Here is a tiny trained network, its code and every weight. The questions are about switching its units off for an input and a class, where a switched-off unit gives its printed mean instead of its output.

import numpy as np


def w(rows, s, z=0):
    codes = np.array(rows[::2]) - 128.0
    scale = np.full(codes.shape[1], s)
    scale[-1] = z or s
    return codes * scale


def f(y):
    return np.maximum(y, 0)


def log_softmax(a):
    a = a - a.max(-1, keepdims=True)
    return a - np.log(np.exp(a).sum(-1, keepdims=True))


def net(x, mask):
    res = np.array(x, float).reshape(1, 3) / 4 @ E
    y = f(res @ A[0][:, :-1].T + A[0][:, -1])
    res = res + np.where(mask, y, B[0][:, -1]) @ B[0][:, :-1]
    return log_softmax(res[-1] @ U[:, :-1].T + U[:, -1])


A, B = {}, {}
E = w([
[150,62,130,40,169,149,181,197,203,156,87],'x0',
[138,66,148,61,168,95,144,1,153,84,246],'x1',
[110,205,135,22,184,106,112,125,29,102,91],'x2',
],0.0099)
A[0] = w([
[128,112,123,209,118,127,131,154,179,139,123,89],'N1',
[135,99,146,75,134,127,127,178,169,148,119,94],'N2',
[127,107,132,210,113,125,133,142,198,124,123,116],'N3',
[122,110,126,74,132,125,125,63,125,130,167,106],'N4',
[128,179,136,64,120,112,136,130,77,130,98,133],'N5',
[126,147,135,158,122,126,123,94,104,127,143,107],'N6',
[121,120,132,127,122,112,139,140,134,114,109,238],'N7',
[123,164,116,70,139,135,109,150,67,114,92,90],'N8',
[140,153,127,159,115,142,108,196,112,143,81,124],'N9',
[127,137,126,128,126,138,130,131,124,143,124,254],'N10',
[115,105,131,102,118,130,135,147,143,130,129,140],'N11',
[127,101,121,46,127,146,157,208,206,143,70,125],'N12',
[121,196,129,253,101,133,110,81,41,135,141,117],'N13',
[135,109,121,89,124,130,141,70,141,125,154,89],'N14',
[118,164,119,178,117,130,139,212,102,135,47,94],'N15',
[127,102,126,146,132,138,124,113,163,125,148,107],'N16',
[125,156,136,99,151,122,133,132,96,131,119,87],'N17',
],0.016,0.012)
B[0] = w([
[125,89,148,110,86,134,173,127,83,191,104,189],'N1',
[127,114,110,133,131,101,140,97,118,83,64,186],'N2',
[125,113,116,116,77,155,154,149,80,184,129,202],'N3',
[110,134,154,124,111,125,179,125,185,105,169,189],'N4',
[136,111,121,137,85,151,151,163,98,186,108,196],'N5',
[125,118,110,119,149,120,132,143,136,92,102,157],'N6',
[150,176,91,191,134,171,37,146,133,122,209,194],'N7',
[127,82,131,122,69,140,170,121,80,181,118,192],'N8',
[120,141,176,103,140,130,146,122,185,107,172,212],'N9',
[158,162,84,180,163,171,19,190,139,154,253,201],'N10',
[104,140,116,134,137,119,127,142,116,103,130,160],'N11',
[129,111,89,120,158,91,113,116,91,44,47,249],'N12',
[130,108,82,120,162,94,116,118,102,38,44,233],'N13',
[127,134,176,121,126,107,168,109,162,120,138,175],'N14',
[110,139,177,115,126,105,191,89,201,118,188,234],'N15',
[110,132,146,97,106,141,165,147,114,148,128,161],'N16',
[110,96,122,114,110,142,148,132,103,158,105,158],'N17',
],0.023,0.021)
U = w([
[128,111,64,127,162,61,102,122,87,17,72,100],'0',
[96,148,191,101,119,100,173,102,220,95,183,185],'1',
[122,84,116,110,41,191,159,154,32,177,119,89],'2',
[180,174,84,194,159,185,11,162,127,102,186,253],'3',
[126,137,161,99,156,135,104,123,109,142,95,72],'4',
[147,182,175,104,117,87,71,101,141,142,103,52],'5',
[142,148,159,107,140,116,148,93,110,171,92,67],'6',
[126,151,160,99,130,116,75,72,150,140,73,56],'7',
],0.011,0.0041)

Each question gives the input, the list of numbers given to net, and the class t.
The units are the neurons (one row each of A and B). Each row of codes is followed by its name. A weight is (code - 128) times the scale printed after its matrix; where a second scale follows, it is the last column's (A, B and U).
mask holds one flag per neuron, in row order. A switched-off neuron (its flag False) gives its mean, the last column of its row in B, instead of its output. The means were averaged over made-up inputs and are rounded, as every weight is.
A unit's drop is (log p(t) with every unit on - log p(t) with that unit switched off) / (log p(t) with every unit on - log p(t) with every unit switched off).
The circuit of an input: a set's keep is (log p(t) with only the set's units on - log p(t) with every unit switched off) / (log p(t) with every unit on - log p(t) with every unit switched off). Starting from the 12 units with the biggest drops (on a tie, the unit counted first), units are removed one at a time, each time the one whose removal leaves the highest keep (on an exact tie, the one counted first), for as long as the keep stays at least 0.8.
units of the circuit, in order: the units of the circuit, biggest drop first
most important unit: the unit with the biggest drop
top k neurons: the k neurons with the biggest drops, biggest first
drop when u is switched off: that unit's drop, to one decimal
input [7,-5,8], class 2: most important unit => N8
input [6,-8,4], class 1: top 3 neurons => [N15, N9, N13]
input [-2,3,3], class 3: units of the circuit, in order => [N15, N12, N1]
input [7,-8,-7], class 1: top 4 neurons => [N15, N9, N13, N1]
input [-1,-3,-3], class 3: top 2 neurons => [N8, N4]
input [-5,2,7], class 2: top 2 neurons => [N12, N5]
input [-6,-6,7], class 2: top 3 neurons => [N8, N5, N12]
input [-2,-7,-5], class 1: top 2 neurons => [N15, N9]
input [0,-4,6], class 2: top 2 neurons => [N8, N5]
input [-7,4,8], class 2: top 4 neurons => [N5, N12, N8, N17]
input [-4,6,-5], class 1: top 2 neurons => [N12, N4]
input [4,6,-7], class 2: top 2 neurons => [N15, N3]
input [-2,-7,-7], class 1: drop when N9 is switched off => 2.7
input [-1,-8,-1], class 1: units of the circuit, in order => [N15]
input [5,-7,7], class 1: drop when N1 is switched off => 0.2
input [3,-5,-1], class 1: drop when N13 is switched off => 0.5
